[133  90 109 152 113] -> (111)
[ 85 116 154 204 108] -> (174)
[ 85 154 204 116 147] -> (8)
[129 116 154 204 147] -> (20)
[115 107 107 146 147] -> (92)
which: [ 85 116 154 204]
(174)
which: [154 204 147]
(20)
which: [154 204 116 147]
(8)
which: [204 116 147]
(8)
which: [204 116]
(8)

[ 94 151  59  79 168 102 145 109 116] -> (6)
[ 59  79 168 101 145 109 116  60 153] -> (8)
[ 59  94 151 146  85 106  92  88 154] -> (33)
which: [151 146  85 106  92  88]
(33)
which: [168 102]
(6)
which: [ 59  79 168 102 145 109 116]
(6)
which: [ 94 151  59]
(6)

[118 106 111 119 119 147 125 119 123 137 169 146 128 106 141 141 129 113
 145 118 112 117 132 107 120 105 105 136 122 105  87 148 124 117 119 128
 107 116 108]  (99)
[127 121 116 112 134 124 107 153 125 123  73 121 124 120 118 209 122 126
 124 122 141 117 108 119 130 121 129 112 151 108 166 121 123 113 182  94
 123 118 130]  (36)
[102 133 125 100 107 129 129 131 115 117 127 122 111  97 127 175 126 100
 136 111 139 104 106 148 105  89  93 142 122 125 136 139 108 130 162 107
 113 135  88]  (8)
[136 101 122 114 189 135 115 132 129 159  99 130 129 116 131 134 127 154
 136 121 100 168 117  81 175 148 155 101 186 117 120 115 140 122 107 110
 114 117 150]  (92)
which: [101 122 114 189 135 115 132 129 159  99 130 129]
(92)
which: [120 105]
(99)

[103 182 153 189  73 134 161  77 188 119 163 128 116 145 131 117 121  84
  49 156 125 166 186 104 184 151 151 158 117 132 133 130 179] : (111)
[106 174 177 177  86 125 109  81 178 129 137 136 119 144 120 121 102  92
  76 151 141 164 165  98 148 157 154 160 120 130 129 113 167] : (20)
[ 93 173 168 181  85 116 119  92 181 128 137 141 122 141 116 119 101  89
  78 156 142 160 169  95 141 160 148 156 122 122 121 120 173] : (174)
[110 183 160 189  72 138 155  72 187 120 164 127 115 146 133 119 121  85
  48 154 124 167 185 104 187 152 154 160 117 136 136 128 177] : (76)
[109 178 144 178  81 140 161  76 182 116 162 127 116 100  89 120 119 144
  75 153 120 167 180 110 190 145 153 156 114 134 138 121 167] : (168)
[106 177 184 184  81 123 107  79 181 131 139 136 119 144 120 119 100  89
  75 152 142 163 169  95 147 160 154 162 122 131 128 118 172] : (34)
[ 96 176 184 192  77 115 115  89 185 133 139 140 121 139 116 116  96  85
  78 157 145 159 175  90 138 165 149 159 125 124 120 129 182] : (8)
[ 94 176 181 191  77 114 118  90 186 131 140 141 121 138 117 116  97  85
  76 158 144 160 176  91 140 166 149 159 125 123 119 128 182] : (92)
[101 173 119 164  93 139 170  84 176 109 158 128 117 148 133 123 136  95
  51 152 118 166 172 118 191 136 148 149 109 127 137 112 158] : (6)
[102 174 124 168  90 138 169  83 177 164 146 120 127 115 133 122 134  94
  51 152 119 166 174 116 190 139 148 150 111 128 136 115 161] : (33)
which: [144 120 119 100  89  75]
(34)
which: [120 164 127 115 146]
(76)
which: [166 172 118 191 136 148 149 109 127 137 112]
(6)
which: [130 129 113 167]
(20)
which: [187 152 154 160 117]
(76)
which: [125 166 186 104 184 151 151 158 117 132 133 130]
(111)
which: [ 84  49 156 125 166 186 104 184 151]
(111)

[173 180 195 148]  (6)
[148 175 173 135]  (20)
[160 116 186 135]  (174)
[191 163 186 141]  (36)
[173 180 159 208]  (76)
[191 163 106 153]  (33)
[151 139 170 145]  (92)
[148 175 173 134]  (111)
which: [116 186]
(174)
which: [173 180 159 208]
(76)
which: [186 135]
(174)
which: [160 116]
(174)
which: [191 163 186 141]
(36)

[139 143  76 128 167 177 154  87 110  89 152 150  87 126 147 158 110 143
 103 104 113 108 127 146 138 143 120 143 122  88 114 101  82 131 103  93
  83 170 101 130 112 119 156 108 141 103 161 102 139 177 131 105 109 121
 193 138  89  97 112 127 119 101 121  59] = (20)
[148 147 152 113 202 130 119 138  97  82 142 104 128 120 144 114 137  84
 141 143 161  76 131 167 126 139 111 101 144 164  73 121 127 112  88 105
 107 150 132 142 112 155 131 159 156 181 132  98  97 113 133 111 127 141
 110 145 142 133 147 157 110 134 208 162] = (34)
[143 142  90 131 155 156 147  93 110 104 147 140  95 122 138 146 128 128
  94 108 118 111 140 147 142 142 114 147 123  97 121 112  99 122 103 105
  90 161  84 131 113 119 149 118 147 103 151 113 139 181 134 113 119 122
 176 127 102 100 114 126 135 115 130  80] = (36)
[115 109 139 140 162 171 124 138 134 143 169 111 136 145 171 127 145 100
  97 115 132 113  71 130 172 108 161 121 108 141 133 120 160  74 184  70
 142 100  49 125 150  71  79 150 122  90 127  83  68 152 153 131 134  90
 150 111 145  73 156 122  45  87 103 163] = (92)
[134 114 132 140 138 156  90 148 128  96 141 110 145  99 138 125 152  90
 116 138 171  97 116 149 124 119  96 104 133 147  78  87 132 133  95 104
 126 165 130 160 130 156 148 154 145 145 137  79 110 113 128 106 126 108
 113 106 152 152 136 130 138 163 154 129] = (8)
[126 141 123 134 127 132  96 170 120 114 128 102 129 128 172 128 136 108
 116 145 158 122 137 122 140 128 103 145 128 148  82 117 123 147 117 114
 141 197 114 163 139 147 117 166 121 148  98  86 102 114 164 102 102  91
 109  99 137 133 148 117 116 147 131 102] = (99)
[143 152 147 111 192 121 127 135  98  94 137 109 122 130 145 117 130  97
 142 140 147  90 135 156 129 140 120 113 140 156  88 133 126 114 100 113
 111 144 130 135 114 145 123 153 147 173 124 112 101 118 137 116 125 141
 114 148 134 125 145 151 107 125 193 155] = (33)
[127 132 124 140 126 144  84 172 124 105 132 100 136 115 169 127 145  97
 111 145 171 113 130 130 136 123  94 133 129 151  70 101 126 148 107 108
 139 201 117 171 139 155 127 170 128 149 106  72 100 110 158  97 106  88
 107  93 146 143 147 118 123 159 137 105] = (168)
[128 128 128 128 128 128 128 128 128 128 128 127 128 129 128 128 128 128
 128 128 128 128 128 128 128 128 128 128 128 128 128 128 128 128 128 128
 128 128 128 128 128 127 128 127 128 128 128 128 128 128 129 128 128 128
 128 128 128 128 128 128 128 128 128 128] = (111)
which: [132 100 136 115 169 127 145  97 111 145 171 113]
(168)
which: [128 128 128 128 128 128 128 128 128 128 128 127 128 129 128 128 128 128
 128 128 128 128 128 128 128 128 128 128 128 128 128 128 128 128 128 128
 128 128 128 128 128 127 128 127 128 128 128 128 128 128 129 128 128 128
 128 128 128 128 128 128 128 128 128 128]
(111)
which: [134 208 162]
(34)
which: [133 126]
(33)
which: [136 108 116 145 158 122]
(99)

[ 85 114  72 131  47]  (36)
[146 108  85 210 177]  (111)
[180 187 137 142 165]  (20)
[110  85 114  73 131]  (174)
[106  91 127 112 187]  (6)
which: [ 85 114  73 131]
(174)
which: [106  91 127 112]
(6)
which: [146 108]
(111)
which: [ 85 114  72 131]
(36)

[111 125 132 114 134]  (33)
[122 121 112 119 105]  (20)
[113 134 124 129 141]  (34)
[138 139 151 120 114]  (168)
[113 134 114 129 141]  (6)
[117 134 114 129 109]  (111)
[106 135 209 141 107]  (76)
which: [106 135]
(76)
which: [134 114 129 109]
(111)
which: [113 134 114 129 141]
(6)

